Below is a small trained network, with its code and all its weights. Each question gives an input and a class and asks what happens when units are switched off, that is, made to give their printed mean instead of their output.

import numpy as np


def w(rows, s, z=0):
    codes = np.array(rows[::2]) - 128.0
    scale = np.full(codes.shape[1], s)
    scale[-1] = z or s
    return codes * scale


def f(y):
    return np.maximum(y, 0)


def log_softmax(a):
    a = a - a.max(-1, keepdims=True)
    return a - np.log(np.exp(a).sum(-1, keepdims=True))


def net(x, mask):
    res = np.array(x, float).reshape(1, 3) / 4 @ E
    y = f(res @ A[0][:, :-1].T + A[0][:, -1])
    res = res + np.where(mask, y, B[0][:, -1]) @ B[0][:, :-1]
    return log_softmax(res[-1] @ U[:, :-1].T + U[:, -1])


A, B = {}, {}
E = w([
[10,38,222,122,186,116,110],'x0',
[77,121,163,172,235,151,27],'x1',
[174,160,182,120,38,183,78],'x2',
],0.011)
A[0] = w([
[195,158,12,123,107,123,185,103],'neuron 1',
[148,85,206,119,135,96,122,133],'neuron 2',
[43,133,182,124,102,155,146,175],'neuron 3',
[90,122,157,133,121,140,124,3],'neuron 4',
[121,133,20,119,146,113,254,169],'neuron 5',
[205,149,104,155,13,138,108,131],'neuron 6',
[137,153,103,145,245,145,14,128],'neuron 7',
[160,135,128,119,108,135,130,126],'neuron 8',
[172,165,118,107,32,144,78,129],'neuron 9',
[104,103,188,111,93,123,172,140],'neuron 10',
],0.015,0.0035)
B[0] = w([
[18,171,6,123,180,108,161,255],'neuron 1',
[112,70,137,148,73,108,98,184],'neuron 2',
[121,50,114,107,62,122,68,203],'neuron 3',
[92,92,96,136,109,134,102,159],'neuron 4',
[198,39,110,152,200,133,216,242],'neuron 5',
[147,249,124,99,67,156,188,251],'neuron 6',
[130,187,120,145,213,120,18,249],'neuron 7',
[105,170,158,138,120,106,167,163],'neuron 8',
[136,211,205,95,99,141,166,224],'neuron 9',
[74,97,99,126,74,140,148,176],'neuron 10',
],0.02,0.018)
U = w([
[177,47,96,195,185,100,177,133],'0',
[77,33,144,159,59,119,86,246],'1',
[126,168,119,123,115,151,186,2],'2',
[171,137,234,120,45,186,123,131],'3',
[126,113,151,222,182,100,3,48],'4',
],0.011,0.00092)

Each question gives the input, the list of numbers given to net, and the class t.
The units are the neurons (one row each of A and B). Each row of codes is followed by its name. A weight is (code - 128) times the scale printed after its matrix; where a second scale follows, it is the last column's (A, B and U).
mask holds one flag per neuron, in row order. A switched-off neuron (its flag False) gives its mean, the last column of its row in B, instead of its output. The means were averaged over made-up inputs and are rounded, as every weight is.
A unit's drop is (log p(t) with every unit on - log p(t) with that unit switched off) / (log p(t) with every unit on - log p(t) with every unit switched off).
The circuit of an input: a set's keep is (log p(t) with only the set's units on - log p(t) with every unit switched off) / (log p(t) with every unit on - log p(t) with every unit switched off). Starting from all 10 units, units are removed one at a time, each time the one whose removal leaves the highest keep (on an exact tie, the one counted first), for as long as the keep stays at least 0.8.
units of the circuit, in order: the units of the circuit, biggest drop first
top k neurons: the k neurons with the biggest drops, biggest first
drop when u is switched off: that unit's drop, to one decimal
input [8,-7,-7], class 0: units of the circuit, in order	(neuron 5)
input [1,-4,4], class 3: top 3 neurons	(neuron 1; neuron 5; neuron 9)
input [5,4,8], class 1: top 2 neurons	(neuron 3; neuron 2)
input [8,-5,-7], class 1: top 2 neurons	(neuron 3; neuron 10)
input [8,6,7], class 4: top 2 neurons	(neuron 7; neuron 6)
input [-6,6,2], class 4: top 2 neurons	(neuron 7; neuron 5)
input [-1,2,3], class 3: top 2 neurons	(neuron 1; neuron 5)
input [-7,4,-5], class 0: drop when neuron 5 is switched off	0.4
input [4,-8,7], class 3: drop when neuron 1 is switched off	0.1
input [-2,7,1], class 4: drop when neuron 5 is switched off	0.0
input [1,-1,1], class 3: top 3 neurons	(neuron 1; neuron 7; neuron 5)
